Below are the code and all the weights of a small trained network. Each question names an input and a target symbol and asks about switching units off, where a switched-off unit gives its printed mean instead of its output.

import numpy as np


def w(rows, s, z=0):
    codes = np.array(rows[::2]) - 128.0
    scale = np.full(codes.shape[1], s)
    scale[-1] = z or s
    return codes * scale


def f(y):
    return np.maximum(y, 0)


def softmax(a):
    e = np.exp(a - a.max(-1, keepdims=True))
    return e / e.sum(-1, keepdims=True)


def log_softmax(a):
    a = a - a.max(-1, keepdims=True)
    return a - np.log(np.exp(a).sum(-1, keepdims=True))


def net(x, mask):
    ids = ['ΛΣΦγδεζθμξψω'.index(c) for c in x.split()]
    T = len(ids)
    res = E[ids] + P[:T]
    u = 0
    for l in range(2):
        q, k, v = (res @ M[l].T for M in (Q, K, V))
        z = softmax(np.where(np.tri(T) > 0, q @ k.T / 3**0.5, -1e9)) @ v
        res = res + np.where(mask[u], z, O[l][:, -1]) @ O[l][:, :-1]
        u += 1
        y = f(res @ A[l][:, :-1].T + A[l][:, -1])
        res = res + np.where(mask[u : u + 12], y, B[l][:, -1]) @ B[l][:, :-1]
        u += 12
    return log_softmax(res[-1] @ U[:, :-1].T + U[:, -1])


Q, K, V, O, A, B = {}, {}, {}, {}, {}, {}
E = w([
[114,116,255,78,79,159,67,116],'Λ',
[115,56,236,210,162,157,172,102],'Σ',
[135,151,46,59,81,140,91,166],'Φ',
[173,122,81,129,106,174,211,160],'γ',
[100,179,118,121,1,182,180,140],'δ',
[238,86,123,119,195,185,133,84],'ε',
[37,154,141,73,75,125,114,180],'ζ',
[98,55,150,103,161,147,72,110],'θ',
[236,100,201,75,109,72,114,132],'μ',
[195,103,144,162,131,141,40,175],'ξ',
[178,182,197,127,195,151,98,158],'ψ',
[109,128,144,123,119,85,174,211],'ω',
],0.0078)
P = w([
[121,113,176,172,88,132,104,54],'0',
[134,117,172,172,96,118,113,78],'1',
[156,127,156,168,98,105,114,98],'2',
[149,129,160,151,102,120,110,118],'3',
[154,115,165,145,101,129,118,132],'4',
[152,116,164,129,109,144,121,148],'5',
[155,122,156,113,123,143,129,158],'6',
[150,108,149,105,127,149,124,174],'7',
[151,101,146,98,136,157,138,188],'8',
[145,98,149,84,135,164,136,199],'9',
[155,99,140,75,144,165,142,213],'10',
[155,100,146,63,141,171,150,230],'11',
[152,101,135,59,148,170,148,237],'12',
[153,81,134,48,152,181,157,254],'13',
],0.0051)
Q[0] = w([
[168,77,164,89,88,89,122,116],'L0H0',
[157,5,210,18,84,231,148,185],'L0H0',
[32,186,67,107,189,57,165,10],'L0H0',
],0.028)
K[0] = w([
[140,148,103,145,120,172,113,180],'L0H0',
[197,80,145,73,133,185,135,254],'L0H0',
[158,108,94,151,41,169,144,6],'L0H0',
],0.025)
V[0] = w([
[116,2,74,207,82,66,103,200],'L0H0',
[80,159,143,212,187,212,104,168],'L0H0',
[81,164,106,134,151,81,209,152],'L0H0',
],0.009)
O[0] = w([
[144,18,40,254,52,68,56,208,192],'L0H0',
[104,254,130,210,186,232,71,155,66],'L0H0',
[63,206,72,144,181,32,172,105,2],'L0H0',
],0.0055,0.0033)
A[0] = w([
[121,142,113,119,145,141,135,105,111],'L0N0',
[60,128,9,160,194,149,138,44,37],'L0N1',
[99,135,90,135,155,119,133,101,87],'L0N2',
[90,150,54,163,164,130,115,95,70],'L0N3',
[118,184,1,192,191,131,76,15,57],'L0N4',
[99,77,188,181,141,156,206,125,2],'L0N5',
[90,154,6,144,173,133,102,38,23],'L0N6',
[152,123,27,178,227,79,154,16,56],'L0N7',
[65,136,31,152,192,94,145,39,53],'L0N8',
[89,178,57,149,164,80,124,41,59],'L0N9',
[40,56,77,106,208,133,44,63,92],'L0N10',
[64,159,40,167,199,98,115,44,57],'L0N11',
],0.0089,0.004)
B[0] = w([
[131,132,126,124,113,137,118,126,142],'L0N0',
[156,135,180,178,188,93,85,156,128],'L0N1',
[156,141,129,143,91,141,120,98,128],'L0N2',
[180,114,108,166,121,82,102,133,128],'L0N3',
[156,62,154,138,111,111,156,137,129],'L0N4',
[148,96,201,199,161,146,143,161,255],'L0N5',
[162,118,207,98,129,124,57,173,128],'L0N6',
[132,79,135,111,206,148,141,155,137],'L0N7',
[160,124,164,109,141,124,132,154,128],'L0N8',
[195,149,123,78,155,153,153,98,128],'L0N9',
[113,7,99,140,180,95,103,152,190],'L0N10',
[178,122,105,154,82,137,132,98,128],'L0N11',
],0.015,0.00039)
Q[1] = w([
[84,173,25,160,162,122,152,3],'L1H0',
[109,123,151,109,92,143,113,134],'L1H0',
[55,184,56,161,188,56,134,49],'L1H0',
],0.033)
K[1] = w([
[193,86,196,180,151,131,82,2],'L1H0',
[74,110,118,124,123,192,130,137],'L1H0',
[156,126,204,184,157,77,28,16],'L1H0',
],0.019)
V[1] = w([
[185,90,152,203,192,111,247,130],'L1H0',
[19,142,220,148,44,93,171,186],'L1H0',
[81,144,40,181,4,220,255,58],'L1H0',
],0.0088)
O[1] = w([
[161,67,195,93,168,144,152,64,221],'L1H0',
[86,132,147,125,155,24,197,204,251],'L1H0',
[114,118,84,31,166,254,210,250,206],'L1H0',
],0.0062,0.0022)
A[1] = w([
[57,168,119,152,152,126,39,103,98],'L1N0',
[143,115,148,77,181,153,67,105,148],'L1N1',
[150,114,152,99,133,162,113,144,94],'L1N2',
[137,191,161,138,108,114,142,170,192],'L1N3',
[162,151,60,173,162,77,180,129,253],'L1N4',
[89,116,141,78,170,101,185,103,213],'L1N5',
[8,154,114,101,61,107,65,106,106],'L1N6',
[134,170,76,202,143,182,135,134,221],'L1N7',
[58,110,119,88,162,152,116,168,65],'L1N8',
[140,196,66,42,40,141,89,116,81],'L1N9',
[92,156,185,89,39,139,74,123,60],'L1N10',
[122,133,147,117,166,111,107,49,94],'L1N11',
],0.012,0.004)
B[1] = w([
[81,119,16,192,119,101,179,84,143],'L1N0',
[137,157,115,136,202,84,75,90,231],'L1N1',
[218,124,117,165,114,124,141,97,253],'L1N2',
[118,211,132,129,132,65,125,167,203],'L1N3',
[95,61,154,49,212,158,119,191,180],'L1N4',
[68,99,159,102,120,116,183,37,223],'L1N5',
[141,135,57,25,220,158,72,126,144],'L1N6',
[67,145,106,163,182,212,127,157,174],'L1N7',
[87,139,124,154,34,166,122,72,182],'L1N8',
[184,130,66,235,149,5,178,68,153],'L1N9',
[107,127,161,66,48,190,63,136,178],'L1N10',
[107,179,136,112,75,139,215,138,166],'L1N11',
],0.013,0.0052)
U = w([
[120,147,196,91,65,147,79,111,47],'Λ',
[109,113,230,230,138,140,171,126,1],'Σ',
[129,120,45,140,147,77,142,106,25],'Φ',
[115,138,87,94,79,216,229,145,125],'γ',
[88,172,106,154,90,116,187,119,55],'δ',
[186,90,104,85,198,222,149,83,136],'ε',
[96,162,85,47,124,140,91,131,44],'ζ',
[48,72,93,169,121,131,80,72,73],'θ',
[183,83,171,75,101,34,155,126,254],'μ',
[186,114,75,201,109,135,46,210,220],'ξ',
[118,252,158,136,181,146,143,76,99],'ψ',
[58,118,135,95,179,87,123,193,181],'ω',
],0.0049,0.0048)

Each question gives the input, a string of symbols that net reads in full, and the target symbol t.
The units are the heads (3 rows each of Q, K, V and O) and the neurons (one row each of A and B). Each row of codes is followed by its name. A weight is (code - 128) times the scale printed after its matrix; where a second scale follows, it is the last column's (O, A, B and U).
mask holds one flag per unit, layer by layer, with each layer's heads first. A switched-off unit (its flag False) gives its mean, the last column of its rows in O or B, instead of its output. The means were averaged over made-up inputs and are rounded, as every weight is.
A unit's drop is (log p(t) with every unit on - log p(t) with that unit switched off) / (log p(t) with every unit on - log p(t) with every unit switched off).
The circuit of an input: a set's keep is (log p(t) with only the set's units on - log p(t) with every unit switched off) / (log p(t) with every unit on - log p(t) with every unit switched off). Starting from the 12 units with the biggest drops (on a tie, the unit counted first), units are removed one at a time, each time the one whose removal leaves the highest keep (on an exact tie, the one counted first), for as long as the keep stays at least 0.8.
circuit, biggest first: the units of the circuit, biggest drop first
k most important neurons: the k neurons with the biggest drops, biggest first
top k neurons in layer l: the k neurons of layer l with the biggest drops, biggest first
drop of u: that unit's drop, to one decimal
input ξ μ μ μ μ ε γ μ μ μ μ ω ξ, target ω: top neuron in layer 1 : [L1N4]
input ω ε θ μ ω ξ ξ ε Φ μ ξ ξ Σ μ, target ξ: circuit, biggest first : [L1H0 L1N5 L0H0]
input μ ω Σ ξ Φ, target ξ: circuit, biggest first : [L1N5 L1H0 L0H0]
input μ Σ Σ Σ, target Σ: circuit, biggest first : [L0N5 L1H0]
input ξ ω ξ ψ γ μ μ ω Φ μ ξ θ, target ξ: circuit, biggest first : [L1N5 L0H0 L1H0]
input γ δ μ μ δ μ μ ξ θ ω ζ, target ω: circuit, biggest first : [L1H0 L0H0 L1N4 L1N2]
input ξ μ Λ Φ ω ζ μ, target ω: circuit, biggest first : [L1H0 L1N4 L0H0 L1N2]
input Φ ζ ω γ, target ω: 2 most important neurons : [L1N4 L1N2]
input ξ ω ξ ζ μ ξ μ μ ω μ ζ μ, target ω: circuit, biggest first : [L1H0 L1N4 L1N2 L0H0]
input Φ μ ξ ξ ξ ξ Λ, target ξ: circuit, biggest first : [L1H0 L0H0 L1N5]
input μ ε Φ Φ ξ Σ ξ μ ψ γ ξ μ ψ Φ, target Φ: circuit, biggest first : [L1N9 L1H0]
input ω Σ θ μ ξ μ μ ξ ξ γ ξ μ, target ξ: circuit, biggest first : [L0H0 L1N5]
input μ γ θ ξ ξ μ ξ μ ξ ξ μ ψ Φ, target Φ: 2 most important neurons : [L1N9 L1N0]
input γ ξ ω μ μ Λ Σ, target Σ: circuit, biggest first : [L0N5]
input ψ ξ μ μ μ θ Σ θ, target θ: 2 most important neurons : [L0N10 L1N0]
input μ ω μ Λ ξ μ Φ, target ξ: 2 most important neurons : [L1N5 L1N9]
input μ μ μ δ Λ μ Λ, target γ: circuit, biggest first : [L1H0 L1N8]
input μ γ μ μ μ ζ Φ Σ μ ξ μ Σ, target ξ: 2 most important neurons : [L1N5 L0N5]
input μ ψ μ, target ψ: drop of L1N1 : 0.2
input μ ε ω ζ, target ω: drop of L1N4 : 0.2
input ω ξ γ μ Φ Λ μ Φ μ ξ, target ξ: drop of L1N8 : 0.0
input ε ψ ζ μ ε ξ γ μ Σ ξ μ ω μ ε, target ω: drop of L0H0 : 0.7
input Φ ξ μ ζ Σ ω μ μ γ ξ Λ ξ ψ δ, target δ: top neuron in layer 1 : [L1N9]
